Here is a tiny trained network, its code and every weight. The questions are about switching its units off for an input and a class, where a switched-off unit gives its printed mean instead of its output.

import numpy as np


def w(rows, s, z=0):
    codes = np.array(rows[::2]) - 128.0
    scale = np.full(codes.shape[1], s)
    scale[-1] = z or s
    return codes * scale


def norm(h):
    return h / np.sqrt((h * h).mean(-1, keepdims=True) + 1e-5)


def f(y):
    return np.maximum(y, 0)


def log_softmax(a):
    a = a - a.max(-1, keepdims=True)
    return a - np.log(np.exp(a).sum(-1, keepdims=True))


def net(x, mask):
    res = np.array(x, float).reshape(1, 2) / 4 @ E
    u = 0
    for l in range(2):
        y = f(norm(res) @ A[l][:, :-1].T + A[l][:, -1])
        res = res + np.where(mask[u : u + 15], y, B[l][:, -1]) @ B[l][:, :-1]
        u += 15
    return log_softmax(norm(res)[-1] @ U[:, :-1].T + U[:, -1])


A, B = {}, {}
E = w([
[153,198,84,2],'x0',
[117,103,30,196],'x1',
],0.0063)
A[0] = w([
[74,163,2,134,136],'0.n1',
[198,210,200,154,10],'0.n2',
[73,137,107,124,156],'0.n3',
[58,94,117,188,155],'0.n4',
[125,170,197,150,105],'0.n5',
[173,134,181,95,2],'0.n6',
[26,47,100,95,127],'0.n7',
[162,191,103,95,157],'0.n8',
[92,124,166,140,240],'0.n9',
[227,141,199,96,21],'0.n10',
[103,66,83,92,71],'0.n11',
[125,26,89,25,206],'0.n12',
[150,93,146,155,163],'0.n13',
[115,138,111,116,99],'0.n14',
[182,81,80,171,117],'0.n15',
],0.0073,0.002)
B[0] = w([
[48,135,161,39,255],'0.n1',
[72,95,170,54,173],'0.n2',
[99,177,159,64,156],'0.n3',
[211,193,116,72,235],'0.n4',
[51,70,110,139,184],'0.n5',
[47,194,234,41,172],'0.n6',
[56,228,97,115,164],'0.n7',
[153,145,149,255,222],'0.n8',
[122,244,192,148,202],'0.n9',
[9,132,129,23,198],'0.n10',
[106,117,48,152,153],'0.n11',
[191,114,248,206,210],'0.n12',
[160,144,179,38,187],'0.n13',
[168,159,94,206,145],'0.n14',
[93,118,212,151,204],'0.n15',
],0.0035,0.0041)
A[1] = w([
[101,115,27,146,68],'1.n1',
[239,102,84,81,163],'1.n2',
[94,38,153,169,108],'1.n3',
[99,125,114,135,36],'1.n4',
[155,153,115,116,3],'1.n5',
[232,93,83,51,140],'1.n6',
[127,178,73,77,94],'1.n7',
[86,101,10,176,62],'1.n8',
[132,122,157,131,65],'1.n9',
[87,109,137,172,65],'1.n10',
[117,154,124,45,124],'1.n11',
[104,98,197,137,202],'1.n12',
[129,75,147,145,97],'1.n13',
[143,98,65,133,154],'1.n14',
[39,242,185,106,211],'1.n15',
],0.011,0.0025)
B[1] = w([
[103,122,172,63,155],'1.n1',
[139,170,141,254,139],'1.n2',
[151,153,121,96,155],'1.n3',
[176,166,180,106,133],'1.n4',
[145,159,143,120,132],'1.n5',
[156,102,167,180,144],'1.n6',
[149,128,189,132,169],'1.n7',
[106,118,163,77,163],'1.n8',
[143,111,173,105,138],'1.n9',
[143,136,154,93,147],'1.n10',
[145,108,125,171,185],'1.n11',
[140,136,86,123,181],'1.n12',
[169,180,153,150,139],'1.n13',
[115,120,61,96,139],'1.n14',
[113,110,87,146,254],'1.n15',
],0.0084,0.013)
U = w([
[62,119,198,35,186],'0',
[227,183,199,234,170],'1',
[90,102,6,212,182],'2',
[196,92,82,113,1],'3',
[197,87,85,114,4],'4',
[179,133,76,115,12],'5',
],0.017,0.0096)

Each question gives the input, the list of numbers given to net, and the class t.
The units are the neurons (one row each of A and B). Each row of codes is followed by its name. A weight is (code - 128) times the scale printed after its matrix; where a second scale follows, it is the last column's (A, B and U).
mask holds one flag per neuron, layer by layer. A switched-off neuron (its flag False) gives its mean, the last column of its row in B, instead of its output. The means were averaged over made-up inputs and are rounded, as every weight is.
A unit's drop is (log p(t) with every unit on - log p(t) with that unit switched off) / (log p(t) with every unit on - log p(t) with every unit switched off).
most important unit: the unit with the biggest drop
top k neurons: the k neurons with the biggest drops, biggest first
k most important neurons of layer l: the k neurons of layer l with the biggest drops, biggest first
drop of u: that unit's drop, to one decimal
input [-8,8], class 0: most important unit	1.n8
input [3,-3], class 2: top 2 neurons	1.n15, 0.n4
input [5,4], class 1: top 2 neurons	1.n7, 0.n12
input [-4,4], class 0: top 3 neurons	0.n12, 0.n8, 1.n11
input [-3,-1], class 2: top 4 neurons	0.n12, 0.n9, 1.n7, 0.n8
input [6,-5], class 1: 2 most important neurons of layer 0	0.n1, 0.n15
input [3,0], class 2: 4 most important neurons of layer 0	0.n4, 0.n8, 0.n12, 0.n13
input [-3,0], class 2: top 2 neurons	0.n12, 1.n7
input [-3,-2], class 2: 2 most important neurons of layer 0	0.n12, 0.n9
input [-1,1], class 2: top 2 neurons	1.n15, 0.n15
input [0,4], class 0: drop of 0.n9	0.1
input [2,4], class 0: drop of 0.n11	0.4
input [-3,4], class 0: drop of 0.n12	0.6
input [-6,8], class 0: most important neuron of layer 1	1.n8
